Below is a small trained network, with its code and all its weights. Each question gives an input and a target symbol and asks what happens when units are switched off, that is, made to give their printed mean instead of their output.

import numpy as np


def w(rows, s, z=0):
    codes = np.array(rows[::2]) - 128.0
    scale = np.full(codes.shape[1], s)
    scale[-1] = z or s
    return codes * scale


def norm(h):
    return h / np.sqrt((h * h).mean(-1, keepdims=True) + 1e-5)


def f(y):
    return np.maximum(y, 0)


def softmax(a):
    e = np.exp(a - a.max(-1, keepdims=True))
    return e / e.sum(-1, keepdims=True)


def log_softmax(a):
    a = a - a.max(-1, keepdims=True)
    return a - np.log(np.exp(a).sum(-1, keepdims=True))


def net(x, mask):
    ids = ['ΔΦΨζηξσ'.index(c) for c in x.split()]
    T = len(ids)
    res = E[ids] + P[:T]
    r = norm(res)
    for j in range(3):
        rows = slice(4 * j, 4 * j + 4)
        q, k, v = (r @ M[0][rows].T for M in (Q, K, V))
        z = softmax(np.where(np.tri(T) > 0, q @ k.T / 4**0.5, -1e9)) @ v
        o = O[0][rows]
        res = res + np.where(mask[j], z, o[:, -1]) @ o[:, :-1]
    y = f(norm(res) @ A[0][:, :-1].T + A[0][:, -1])
    res = res + np.where(mask[3:15], y, B[0][:, -1]) @ B[0][:, :-1]
    return log_softmax(norm(res)[-1] @ U[:, :-1].T + U[:, -1])


Q, K, V, O, A, B = {}, {}, {}, {}, {}, {}
E = w([
[84,92,184,155],'Δ',
[141,100,18,53],'Φ',
[35,254,232,173],'Ψ',
[117,177,116,123],'ζ',
[111,124,207,74],'η',
[91,201,181,15],'ξ',
[151,120,104,136],'σ',
],0.011)
P = w([
[211,93,114,118],'0',
[73,171,152,247],'1',
[107,230,225,231],'2',
[142,122,174,47],'3',
[122,109,149,79],'4',
[95,147,164,143],'5',
[81,119,140,96],'6',
[66,114,131,100],'7',
[57,110,129,99],'8',
],0.011)
Q[0] = w([
[161,118,89,131],'H0',
[160,153,110,104],'H0',
[93,109,143,105],'H0',
[123,104,78,175],'H0',
[159,124,142,149],'H1',
[138,99,130,252],'H1',
[67,112,150,133],'H1',
[112,182,140,112],'H1',
[68,128,166,91],'H2',
[47,104,230,149],'H2',
[103,63,216,138],'H2',
[155,117,154,141],'H2',
],0.013)
K[0] = w([
[8,83,142,83],'H0',
[121,183,141,142],'H0',
[153,149,122,184],'H0',
[58,124,95,141],'H0',
[78,127,140,100],'H1',
[112,162,126,156],'H1',
[180,137,175,109],'H1',
[170,107,111,131],'H1',
[167,107,100,169],'H2',
[124,88,120,114],'H2',
[180,86,136,185],'H2',
[149,123,115,66],'H2',
],0.014)
V[0] = w([
[190,207,66,33],'H0',
[37,177,150,211],'H0',
[165,176,170,121],'H0',
[1,11,165,114],'H0',
[129,148,114,204],'H1',
[105,130,175,137],'H1',
[177,169,179,130],'H1',
[185,62,171,71],'H1',
[88,69,74,69],'H2',
[57,54,165,130],'H2',
[209,79,166,137],'H2',
[172,44,106,130],'H2',
],0.011)
O[0] = w([
[90,163,98,149,240],'H0',
[205,154,145,147,97],'H0',
[142,137,3,159,159],'H0',
[127,148,172,99,1],'H0',
[164,108,102,44,61],'H1',
[146,140,131,139,80],'H1',
[211,96,77,187,132],'H1',
[110,173,152,206,200],'H1',
[190,136,167,133,108],'H2',
[168,167,107,153,55],'H2',
[116,57,164,118,96],'H2',
[195,110,186,83,91],'H2',
],0.0066,0.0065)
A[0] = w([
[111,149,152,170,138],'N0',
[135,155,116,54,253],'N1',
[15,117,150,96,54],'N2',
[129,70,188,171,185],'N3',
[173,46,21,177,103],'N4',
[120,155,149,195,146],'N5',
[194,90,62,139,179],'N6',
[111,111,49,178,84],'N7',
[121,233,120,159,218],'N8',
[176,149,128,215,171],'N9',
[254,156,73,177,217],'N10',
[72,103,197,122,82],'N11',
],0.011,0.0027)
B[0] = w([
[217,84,115,65,171],'N0',
[122,167,126,180,178],'N1',
[136,75,120,176,233],'N2',
[100,211,110,140,157],'N3',
[189,158,181,134,188],'N4',
[153,142,38,77,181],'N5',
[247,64,150,173,156],'N6',
[151,174,199,63,225],'N7',
[181,65,138,95,255],'N8',
[153,87,36,47,163],'N9',
[208,2,186,197,157],'N10',
[170,197,136,139,168],'N11',
],0.0076,0.0082)
U = w([
[245,14,164,138,237],'Δ',
[225,135,97,158,191],'Φ',
[151,119,90,93,107],'Ψ',
[75,78,90,179,183],'ζ',
[148,182,219,142,144],'η',
[164,87,212,112,22],'ξ',
[131,91,186,154,4],'σ',
],0.013,0.002)

Each question gives the input, a string of symbols that net reads in full, and the target symbol t.
The units are the heads (4 rows each of Q, K, V and O) and the neurons (one row each of A and B). Each row of codes is followed by its name. A weight is (code - 128) times the scale printed after its matrix; where a second scale follows, it is the last column's (O, A, B and U).
mask holds one flag per unit, heads first, then neurons. A switched-off unit (its flag False) gives its mean, the last column of its rows in O or B, instead of its output. The means were averaged over made-up inputs and are rounded, as every weight is.
A unit's drop is (log p(t) with every unit on - log p(t) with that unit switched off) / (log p(t) with every unit on - log p(t) with every unit switched off).
The circuit of an input: a set's keep is (log p(t) with only the set's units on - log p(t) with every unit switched off) / (log p(t) with every unit on - log p(t) with every unit switched off). Starting from the 12 units with the biggest drops (on a tie, the unit counted first), units are removed one at a time, each time the one whose removal leaves the highest keep (on an exact tie, the one counted first), for as long as the keep stays at least 0.8.
circuit, biggest first: the units of the circuit, biggest drop first
top k neurons: the k neurons with the biggest drops, biggest first
which heads matter: for each layer, one digit per head in row order, 1 if its drop is at least 0.15 and else 0, layers parted by /
drop of u: that unit's drop, to one decimal
input ζ ζ η η ζ Φ Φ Φ Ψ, target ζ: circuit, biggest first : (H0)
input η ζ Φ, target Δ: which heads matter : 110
input η Δ Ψ Φ ζ Φ ζ Ψ, target Φ: which heads matter : 011
input Φ Φ Φ, target Ψ: circuit, biggest first : (H2; H1)
input η Φ ζ Δ, target Φ: which heads matter : 010
input Φ η η σ Φ η ξ Φ Φ, target ζ: circuit, biggest first : (H1; N5; N0)
input Ψ ζ ζ η Φ Φ σ Φ Ψ, target Δ: circuit, biggest first : (N8; H0; N0)
input Φ η ζ, target Δ: which heads matter : 010
input ζ ζ ζ Φ ζ, target ζ: which heads matter : 101
input ξ Φ σ, target Δ: circuit, biggest first : (H1; N10)
input Ψ Φ ζ Φ Ψ, target Δ: which heads matter : 100
input Φ σ ζ Φ Φ ζ Φ Δ, target η: circuit, biggest first : (H2; N3; N8)
input η Φ ζ ξ, target Φ: which heads matter : 010
input ξ ζ Φ, target Δ: top 2 neurons : (N10; N6)
input η Φ Φ Φ Φ ζ η, target Φ: which heads matter : 011
input ζ ζ ζ ζ, target Ψ: circuit, biggest first : (H2)
input ζ η Φ Φ Δ, target ζ: which heads matter : 100
input ζ ζ Φ Φ ξ ζ, target Ψ: which heads matter : 000
input Φ Φ Δ Φ Φ ζ, target Δ: top 2 neurons : (N8; N0)
input Φ Φ σ, target Δ: circuit, biggest first : (H1)
input Φ Φ Φ Φ ξ η η, target η: top 3 neurons : (N11; N3; N8)
input ζ ζ Ψ, target ζ: which heads matter : 101
input ζ Φ ξ, target ζ: which heads matter : 100
input η η Φ Φ Φ ζ Φ ζ Δ, target Φ: which heads matter : 011
input Φ Φ Φ ξ, target η: which heads matter : 000
input η ζ Φ Φ Ψ, target Φ: which heads matter : 010
input Ψ Φ η, target Δ: top neuron : (N10)
input Φ η Φ η ξ ξ Δ, target η: top 2 neurons : (N3; N11)
input ζ Ψ Φ Φ ζ Φ η, target ζ: drop of H0 : 0.4
input η η Φ η, target Φ: drop of N3 : 0.2
